[[ 0.333  0.004  0.137 -1.792]
 [-0.310  0.004 -1.350 -1.492]
 [-0.173  1.200 -0.176 -1.404]] yields 0.333, -1.404

[ -3.17  11.43 -17.22   9.13  -5.97 -18.23] yields -3.17, -18.23

[ 117.3   28.8   79.0 -139.4] yields 117.3, -139.4

[-0.04  0.10 -0.08 -0.11] yields -0.04, -0.11

[ 11.9  17.0   5.7 -17.7  12.8] yields 11.9, 12.8

[ 0.3  1.3  0.3 -1.3 -0.6] yields 0.3, -0.6

[[ 1.7  0.9  0.2 -0.8 -1.2  2.0 -0.4]
 [ 1.8  1.2 -0.6 -1.6 -0.9 -0.2  0.7]] yields 1.7, 0.7

[[  73.08 -138.15 -127.06  -50.21]
 [ 217.77   31.09  105.17  -10.87]
 [  72.64 -126.67 -112.39   15.44]] yields 73.08, 15.44

[ -38.513  168.552  -28.068  -42.055 -124.620   17.981  -71.863] yields -38.513, -71.863

[ 3.253 12.251 -9.880 -2.237] yields 3.253, -2.237
---
53.8	-27.9	-0.7	28.5	74.1	24.1	3.9 -> 24.1

-14.6	-62.1	-44.9	-51.7	-2.1	-5.6
-12.4	-64.6	-46.3	-56.4	-1.0	-4.7
-> -1.0

22.8	8.2	53.5	16.0	45.1	35.6	66.1 -> 35.6

2.9	-5.2	-61.0	-12.4	16.3	-57.9	-12.1 -> -57.9

3.7	-74.4	-7.2	-39.0	-5.2 -> -39.0

24.8	-5.9	14.2	-9.6	-4.4	15.4	-75.3 -> 15.4

42.7	9.6	16.3	-63.4	21.8
20.0	-22.1	-11.1	26.8	26.9
10.9	-18.3	-49.4	75.8	43.2
-> 75.8

-46.9	54.3	60.0	64.0	-2.0	18.0 -> -2.0
---
[[ 34.1  19.7  23.5   1.8 -10.6]
 [  3.8 -61.4 -56.4  23.0  64.9]
 [ 61.9  -6.1 -43.0   2.2 -49.4]] | 2.2

[ 35.9 -71.9  18.9  41.2 -22.0  47.5   1.9] | 18.9

[ 26.9 -31.6  21.7  48.7 -71.7] | 21.7

[-44.0   6.9 -25.6 -34.5 -59.3] | -34.5

[-42.7   6.6 -18.0 -76.5  73.4 -78.6  27.0] | -18.0

[[ 21.5 -14.9 -26.3   6.4  50.0  13.4 -42.3]
 [-53.6   4.1 -18.1 -15.8  15.0 -20.0  68.5]
 [ -1.6  23.2  36.6  17.5 -79.6   1.7  36.9]] | 4.1

[ 29.2 -64.6 -20.7  -6.4 -73.8] | -20.7

[ 66.5  53.8 -29.9 -49.1  39.3] | 39.3
---
array([-17.19,   6.70,   2.42,  14.79]) result: -17.19, 14.79

array([ 128.95, -186.48, -138.28,  187.94,  140.45,  -16.68,   56.91]) result: 128.95, 56.91

array([ 15.309, -13.519,   0.250,   3.440,  -6.895,   3.775,  11.131]) result: 15.309, 11.131

array([[ 0.59, -0.43, -1.64,  0.01, -0.12],
       [-0.70,  1.97,  1.66,  0.60, -0.44],
       [ 0.07, -0.98, -0.92, -0.05,  0.17]]) result: 0.59, 0.17

array([ 112.815,  -41.360, -157.170,   90.178,  -67.946, -116.618]) result: 112.815, -116.618

array([ -8.03,   6.97,  17.64, -15.10,  -3.02,  -4.63,  16.04]) result: -8.03, 16.04
---
[[-44.3  -6.2   4.5 -64.7 -38.2   5.8 -45.0]
 [-37.5  21.8 -21.1 -12.9  15.9  13.7 -36.1]
 [-56.1  10.0  -7.2 -72.8 -19.0  11.7 -53.9]] out 5.8

[[ 51.2 -33.2   9.6 -74.6]
 [ 78.6 -76.5 -11.3 -20.6]
 [-13.6 -20.1  32.8  -5.4]] out 9.6

[[ -3.6   0.4 -61.4 -55.4]
 [-76.9 -38.6   0.3 -29.3]
 [  6.8 -25.8 -10.3 -13.6]] out -61.4

[[-35.6  64.6  55.2  54.1]
 [-17.3 -61.1 -68.1  43.6]
 [ 31.8 -52.3 -59.1  40.3]] out 55.2

[[-13.4  11.9   5.2 -10.1   7.6  13.1  10.7]
 [-16.8  11.2  25.4 -29.8 -31.8 -46.3 -12.5]
 [ 14.8  25.3  13.4  47.3  60.8  13.1 -16.6]] out 13.1

[[ 78.0 -41.4  58.6 -30.3 -15.7]
 [-49.2  28.0 -45.1  22.8  10.0]
 [-39.3  15.3   2.9  -5.6   5.1]] out -30.3
